Below are the code and all the weights of a small trained network. Each question names an input and a class and asks about switching units off, where a switched-off unit gives its printed mean instead of its output.

import numpy as np


def w(rows, s, z=0):
    codes = np.array(rows[::2]) - 128.0
    scale = np.full(codes.shape[1], s)
    scale[-1] = z or s
    return codes * scale


def f(y):
    return y / 2 * (1 + np.tanh(0.7978845608 * (y + 0.044715 * y**3)))


def log_softmax(a):
    a = a - a.max(-1, keepdims=True)
    return a - np.log(np.exp(a).sum(-1, keepdims=True))


def net(x, mask):
    res = np.array(x, float).reshape(1, 3) / 4 @ E
    y = f(res @ A[0][:, :-1].T + A[0][:, -1])
    res = res + np.where(mask, y, B[0][:, -1]) @ B[0][:, :-1]
    return log_softmax(res[-1] @ U[:, :-1].T + U[:, -1])


A, B = {}, {}
E = w([
[165,134,190,89,55,83,50],'x0',
[62,159,198,93,86,152,218],'x1',
[125,205,121,131,129,2,151],'x2',
],0.015)
A[0] = w([
[169,130,196,83,94,57,63,106],'N1',
[105,125,161,117,177,209,182,16],'N2',
[121,114,212,108,52,129,139,110],'N3',
[34,190,175,97,110,141,225,162],'N4',
[204,70,101,173,123,120,80,31],'N5',
[152,139,2,168,178,57,129,133],'N6',
[103,41,96,108,150,201,92,233],'N7',
[64,145,107,165,165,184,155,254],'N8',
[120,70,177,44,35,175,122,121],'N9',
[192,100,108,116,107,146,109,22],'N10',
[124,52,153,145,201,185,147,130],'N11',
[201,138,105,100,62,100,85,99],'N12',
[163,63,109,158,174,211,116,2],'N13',
[16,152,161,96,121,117,194,4],'N14',
[77,154,166,114,144,126,186,2],'N15',
],0.0095,0.0093)
B[0] = w([
[157,189,115,68,76,128,172,228],'N1',
[53,40,32,193,90,79,165,167],'N2',
[51,39,162,202,87,70,126,197],'N3',
[143,78,103,56,99,146,177,254],'N4',
[129,125,52,47,46,116,223,179],'N5',
[129,92,190,243,198,104,41,232],'N6',
[143,99,73,53,44,134,150,251],'N7',
[177,182,166,139,174,199,62,232],'N8',
[52,56,164,194,160,92,68,219],'N9',
[76,122,109,126,85,127,146,139],'N10',
[158,135,78,85,103,148,169,199],'N11',
[173,183,130,50,102,207,131,191],'N12',
[249,254,180,154,196,106,93,186],'N13',
[193,196,139,64,188,173,116,185],'N14',
[176,199,140,109,205,134,132,155],'N15',
],0.0088,0.014)
U = w([
[255,202,162,70,162,142,106,254],'0',
[139,95,75,46,58,121,184,21],'1',
[34,50,178,234,173,98,70,72],'2',
],0.0096,0.00069)

Each question gives the input, the list of numbers given to net, and the class t.
The units are the neurons (one row each of A and B). Each row of codes is followed by its name. A weight is (code - 128) times the scale printed after its matrix; where a second scale follows, it is the last column's (A, B and U).
mask holds one flag per neuron, in row order. A switched-off neuron (its flag False) gives its mean, the last column of its row in B, instead of its output. The means were averaged over made-up inputs and are rounded, as every weight is.
A unit's drop is (log p(t) with every unit on - log p(t) with that unit switched off) / (log p(t) with every unit on - log p(t) with every unit switched off).
The circuit of an input: a set's keep is (log p(t) with only the set's units on - log p(t) with every unit switched off) / (log p(t) with every unit on - log p(t) with every unit switched off). Starting from the 12 units with the biggest drops (on a tie, the unit counted first), units are removed one at a time, each time the one whose removal leaves the highest keep (on an exact tie, the one counted first), for as long as the keep stays at least 0.8.
units of the circuit, in order: the units of the circuit, biggest drop first
unit that matters most: the unit with the biggest drop
top k neurons: the k neurons with the biggest drops, biggest first
drop of u: that unit's drop, to one decimal
input [3,-7,-8], class 1: unit that matters most	N5
input [3,2,7], class 1: top 2 neurons	(N8; N13)
input [-5,-2,1], class 2: top 2 neurons	(N6; N1)
input [1,-3,-1], class 1: top 2 neurons	(N13; N8)
input [0,8,6], class 0: top 4 neurons	(N14; N15; N7; N2)
input [-7,6,2], class 0: top 3 neurons	(N8; N14; N15)
input [0,6,5], class 0: top 3 neurons	(N14; N15; N7)
input [0,7,8], class 0: top 3 neurons	(N14; N15; N7)
input [-7,1,2], class 0: top 4 neurons	(N9; N8; N3; N4)
input [1,-4,-3], class 1: top 3 neurons	(N7; N8; N5)
input [2,8,-6], class 2: top 2 neurons	(N9; N3)
input [-2,4,2], class 0: top 2 neurons	(N7; N14)
input [-5,0,-5], class 0: drop of N8	3.1
input [2,8,-2], class 2: units of the circuit, in order	(N9)
input [6,3,0], class 2: drop of N3	0.3
input [2,2,-4], class 2: drop of N12	0.0
